Below is a small trained network, with its code and all its weights. Each question gives an input and a class and asks what happens when units are switched off, that is, made to give their printed mean instead of their output.

import numpy as np


def w(rows, s, z=0):
    codes = np.array(rows[::2]) - 128.0
    scale = np.full(codes.shape[1], s)
    scale[-1] = z or s
    return codes * scale


def f(y):
    return np.maximum(y, 0)


def log_softmax(a):
    a = a - a.max(-1, keepdims=True)
    return a - np.log(np.exp(a).sum(-1, keepdims=True))


def net(x, mask):
    res = np.array(x, float).reshape(1, 7) / 4 @ E
    y = f(res @ A[0][:, :-1].T + A[0][:, -1])
    res = res + np.where(mask, y, B[0][:, -1]) @ B[0][:, :-1]
    return log_softmax(res[-1] @ U[:, :-1].T + U[:, -1])


A, B = {}, {}
E = w([
[230,219,132,171,154],'x0',
[193,65,176,141,31],'x1',
[170,165,150,2,140],'x2',
[127,128,132,129,129],'x3',
[128,129,131,128,129],'x4',
[156,49,118,117,215],'x5',
[128,128,129,128,128],'x6',
],0.0091)
A[0] = w([
[129,96,136,203,147,110],'N1',
[158,89,111,134,158,125],'N2',
[131,142,178,141,148,79],'N3',
[118,99,123,187,145,120],'N4',
[76,99,125,95,91,75],'N5',
[191,157,100,165,138,132],'N6',
[165,150,151,14,142,149],'N7',
[99,186,113,92,54,4],'N8',
[103,102,123,201,133,124],'N9',
[95,149,143,104,185,102],'N10',
[145,98,151,131,67,139],'N11',
[143,70,138,123,203,80],'N12',
[55,173,128,126,237,77],'N13',
[90,124,102,199,139,137],'N14',
[197,53,121,78,204,40],'N15',
[74,220,148,113,28,139],'N16',
[59,203,73,137,141,113],'N17',
[99,95,119,113,100,144],'N18',
[105,107,101,206,115,144],'N19',
[179,62,124,133,188,71],'N20',
[86,79,131,142,113,104],'N21',
[67,102,166,88,143,92],'N22',
[143,118,128,122,115,132],'N23',
[194,172,119,137,146,101],'N24',
[156,112,118,85,149,133],'N25',
[39,76,144,64,97,89],'N26',
[144,123,127,3,114,142],'N27',
[118,115,112,100,120,87],'N28',
[123,81,134,113,152,99],'N29',
[208,174,162,168,154,107],'N30',
[227,38,161,130,36,119],'N31',
[155,140,140,145,151,126],'N32',
[103,115,134,120,138,70],'N33',
],0.014,0.0023)
B[0] = w([
[136,126,164,150,145,180],'N1',
[120,113,130,142,94,161],'N2',
[128,129,117,138,136,138],'N3',
[131,128,166,150,134,172],'N4',
[118,159,97,143,129,173],'N5',
[121,166,99,151,141,182],'N6',
[137,141,201,143,180,217],'N7',
[137,78,127,164,94,173],'N8',
[139,131,168,149,152,186],'N9',
[131,123,129,81,135,170],'N10',
[128,110,127,80,134,186],'N11',
[126,87,121,143,87,182],'N12',
[119,128,114,27,114,210],'N13',
[137,131,168,131,150,186],'N14',
[136,75,123,171,83,205],'N15',
[136,46,130,178,73,215],'N16',
[128,108,121,62,120,194],'N17',
[125,156,107,139,132,166],'N18',
[138,133,175,148,156,194],'N19',
[129,86,113,141,83,183],'N20',
[132,163,111,143,139,175],'N21',
[135,161,102,139,138,172],'N22',
[129,130,126,113,130,143],'N23',
[111,171,97,148,143,184],'N24',
[131,111,148,146,121,166],'N25',
[123,186,79,164,140,205],'N26',
[133,152,185,154,168,209],'N27',
[132,138,121,141,133,144],'N28',
[126,122,116,149,116,161],'N29',
[113,173,83,160,136,200],'N30',
[113,130,112,2,134,250],'N31',
[133,146,107,135,129,154],'N32',
[128,133,114,128,131,142],'N33',
],0.035,0.014)
U = w([
[121,136,223,127,178,251],'0',
[85,118,104,6,113,117],'1',
[81,191,34,155,133,38],'2',
[110,60,119,148,37,102],'3',
],0.012,0.0023)

Each question gives the input, the list of numbers given to net, and the class t.
The units are the neurons (one row each of A and B). Each row of codes is followed by its name. A weight is (code - 128) times the scale printed after its matrix; where a second scale follows, it is the last column's (A, B and U).
mask holds one flag per neuron, in row order. A switched-off neuron (its flag False) gives its mean, the last column of its row in B, instead of its output. The means were averaged over made-up inputs and are rounded, as every weight is.
A unit's drop is (log p(t) with every unit on - log p(t) with that unit switched off) / (log p(t) with every unit on - log p(t) with every unit switched off).
The circuit of an input: a set's keep is (log p(t) with only the set's units on - log p(t) with every unit switched off) / (log p(t) with every unit on - log p(t) with every unit switched off). Starting from the 12 units with the biggest drops (on a tie, the unit counted first), units are removed one at a time, each time the one whose removal leaves the highest keep (on an exact tie, the one counted first), for as long as the keep stays at least 0.8.
units of the circuit, in order: the units of the circuit, biggest drop first
top k neurons: the k neurons with the biggest drops, biggest first
drop when u is switched off: that unit's drop, to one decimal
input [-6,0,3,3,1,5,-4], class 2: units of the circuit, in order => [N26]
input [-6,-6,-5,1,-6,-8,-5], class 3: top 3 neurons => [N16 N31 N8]
input [8,-3,7,1,1,3,-5], class 2: top 2 neurons => [N30 N24]
input [3,-4,3,-8,0,-2,3], class 1: top 4 neurons => [N13 N19 N17 N9]
input [-6,4,-2,-7,-7,7,-1], class 3: top 2 neurons => [N15 N20]
input [-2,-8,-7,-5,3,4,-5], class 1: top 3 neurons => [N13 N17 N7]
input [-8,5,-6,-3,-1,8,7], class 2: top 2 neurons => [N26 N21]
input [-3,-4,-4,8,0,6,2], class 3: top 2 neurons => [N31 N7]
input [3,3,2,3,5,4,-2], class 3: top 3 neurons => [N13 N15 N26]
input [-4,-5,6,-2,0,-2,7], class 0: top 3 neurons => [N27 N31 N7]
input [-4,5,5,6,2,-3,-8], class 0: top 2 neurons => [N27 N13]
input [6,2,3,-8,-2,-6,3], class 2: top 4 neurons => [N30 N24 N15 N6]
input [3,8,4,-3,-3,7,6], class 1: top 2 neurons => [N31 N16]
input [-4,-4,2,-1,6,-8,5], class 3: units of the circuit, in order => [N16]
input [-5,-3,-3,-4,0,6,0], class 3: drop when N12 is switched off => 0.9
input [3,2,1,2,1,-6,4], class 3: drop when N16 is switched off => 0.2
input [-1,5,-1,-2,4,-3,-6], class 1: drop when N31 is switched off => 0.3
